Below are the code and all the weights of a small trained network. Each question names an input and a class and asks about switching units off, where a switched-off unit gives its printed mean instead of its output.

import numpy as np


def w(rows, s, z=0):
    codes = np.array(rows[::2]) - 128.0
    scale = np.full(codes.shape[1], s)
    scale[-1] = z or s
    return codes * scale


def norm(h):
    return h / np.sqrt((h * h).mean(-1, keepdims=True) + 1e-5)


def f(y):
    return np.maximum(y, 0)


def log_softmax(a):
    a = a - a.max(-1, keepdims=True)
    return a - np.log(np.exp(a).sum(-1, keepdims=True))


def net(x, mask):
    res = np.array(x, float).reshape(1, 8) / 4 @ E
    u = 0
    for l in range(3):
        y = f(norm(res) @ A[l][:, :-1].T + A[l][:, -1])
        res = res + np.where(mask[u : u + 4], y, B[l][:, -1]) @ B[l][:, :-1]
        u += 4
    return log_softmax(norm(res)[-1] @ U[:, :-1].T + U[:, -1])


A, B = {}, {}
E = w([
[159,105,128,118,108,98],'x0',
[172,159,71,172,144,32],'x1',
[161,136,85,96,198,182],'x2',
[88,152,84,169,106,202],'x3',
[86,155,100,99,200,248],'x4',
[184,80,81,105,89,187],'x5',
[129,89,163,91,116,193],'x6',
[157,74,90,87,82,222],'x7',
],0.0019)
A[0] = w([
[217,68,184,69,71,131,5],'0.n1',
[161,199,91,142,201,3,14],'0.n2',
[186,82,139,44,91,103,23],'0.n3',
[164,81,158,81,103,122,78],'0.n4',
],0.0029,0.0023)
B[0] = w([
[150,13,132,106,133,107,198],'0.n1',
[208,142,155,179,252,61,251],'0.n2',
[134,50,166,125,138,143,178],'0.n3',
[137,83,138,157,132,114,183],'0.n4',
],0.0042,0.0013)
A[1] = w([
[136,97,133,168,80,120,190],'1.n1',
[93,178,153,199,3,28,5],'1.n2',
[137,114,147,171,89,66,34],'1.n3',
[190,40,127,58,58,75,4],'1.n4',
],0.0034,0.0013)
B[1] = w([
[110,90,120,96,152,110,217],'1.n1',
[2,134,12,106,53,125,233],'1.n2',
[101,138,90,132,124,172,199],'1.n3',
[122,46,173,140,144,127,253],'1.n4',
],0.0056,0.0017)
A[2] = w([
[100,173,210,73,161,163,5],'2.n1',
[103,126,181,127,118,184,98],'2.n2',
[134,168,155,162,156,2,113],'2.n3',
[162,129,24,122,141,217,62],'2.n4',
],0.0057,0.0017)
B[2] = w([
[18,143,228,240,166,112,185],'2.n1',
[131,149,159,158,239,34,198],'2.n2',
[230,171,3,141,174,122,253],'2.n3',
[197,200,182,83,33,154,250],'2.n4',
],0.0047,0.003)
U = w([
[162,1,160,102,115,119,179],'0',
[202,217,151,77,51,214,186],'1',
[207,199,26,164,193,59,210],'2',
[39,187,223,165,199,150,27],'3',
[20,141,42,130,34,93,6],'4',
],0.0094,0.0011)

Each question gives the input, the list of numbers given to net, and the class t.
The units are the neurons (one row each of A and B). Each row of codes is followed by its name. A weight is (code - 128) times the scale printed after its matrix; where a second scale follows, it is the last column's (A, B and U).
mask holds one flag per neuron, layer by layer. A switched-off neuron (its flag False) gives its mean, the last column of its row in B, instead of its output. The means were averaged over made-up inputs and are rounded, as every weight is.
A unit's drop is (log p(t) with every unit on - log p(t) with that unit switched off) / (log p(t) with every unit on - log p(t) with every unit switched off).
The circuit of an input: a set's keep is (log p(t) with only the set's units on - log p(t) with every unit switched off) / (log p(t) with every unit on - log p(t) with every unit switched off). Starting from all 12 units, units are removed one at a time, each time the one whose removal leaves the highest keep (on an exact tie, the one counted first), for as long as the keep stays at least 0.8.
units of the circuit, in order: the units of the circuit, biggest drop first
k most important neurons: the k neurons with the biggest drops, biggest first
top k neurons in layer l: the k neurons of layer l with the biggest drops, biggest first
drop when u is switched off: that unit's drop, to one decimal
input [-6,-4,8,7,0,-1,-3,2], class 1: units of the circuit, in order -> 2.n4
input [1,6,2,-8,-3,6,-1,3], class 0: units of the circuit, in order -> 1.n4; 0.n3
input [1,2,8,0,-7,2,-8,8], class 0: 2 most important neurons -> 1.n4; 2.n3
input [-3,-2,4,2,-8,1,-8,8], class 0: units of the circuit, in order -> 1.n4; 2.n3
input [-2,5,5,-5,4,-2,-5,7], class 1: top 3 neurons in layer 2 -> 2.n4; 2.n3; 2.n2
input [0,-7,6,-3,3,-4,-8,5], class 3: top 2 neurons in layer 1 -> 1.n2; 1.n3
input [7,-6,2,-1,7,7,1,-7], class 3: top 3 neurons in layer 2 -> 2.n1; 2.n2; 2.n3
input [0,6,-8,1,5,6,3,-1], class 4: 2 most important neurons -> 0.n2; 1.n2
input [8,4,1,8,-3,-3,-2,1], class 4: 3 most important neurons -> 1.n2; 1.n3; 2.n2
input [-8,4,-7,-5,7,5,2,2], class 1: 2 most important neurons -> 2.n4; 1.n4
input [0,-6,7,-3,1,-3,-6,4], class 3: 2 most important neurons -> 2.n1; 1.n2
input [3,1,-7,-3,6,-6,-1,0], class 2: 2 most important neurons -> 2.n3; 0.n2
input [4,-1,8,7,-1,-1,2,-6], class 1: 2 most important neurons -> 2.n4; 1.n4
input [6,-8,-6,3,1,-1,7,-1], class 3: units of the circuit, in order -> 2.n2
input [0,7,1,-1,8,-4,6,0], class 3: 2 most important neurons -> 1.n2; 2.n1
input [-6,6,-3,5,0,-2,-4,6], class 4: 3 most important neurons -> 1.n2; 2.n3; 0.n2
input [4,-7,-7,-2,-2,-5,-6,-7], class 4: top 2 neurons in layer 1 -> 1.n2; 1.n3
input [4,7,-7,7,-6,4,7,-6], class 4: drop when 1.n2 is switched off -> 1.3
input [-7,8,4,3,6,2,0,-1], class 1: drop when 2.n4 is switched off -> 0.4
input [-7,5,2,4,-5,3,0,7], class 1: drop when 2.n3 is switched off -> 0.0
input [-1,-2,-5,2,-3,1,0,-5], class 4: units of the circuit, in order -> 1.n2
input [-6,4,-6,0,8,-1,-4,4], class 1: drop when 2.n4 is switched off -> 0.2
input [-1,3,3,-7,4,0,2,2], class 1: top 2 neurons in layer 1 -> 1.n4; 1.n1
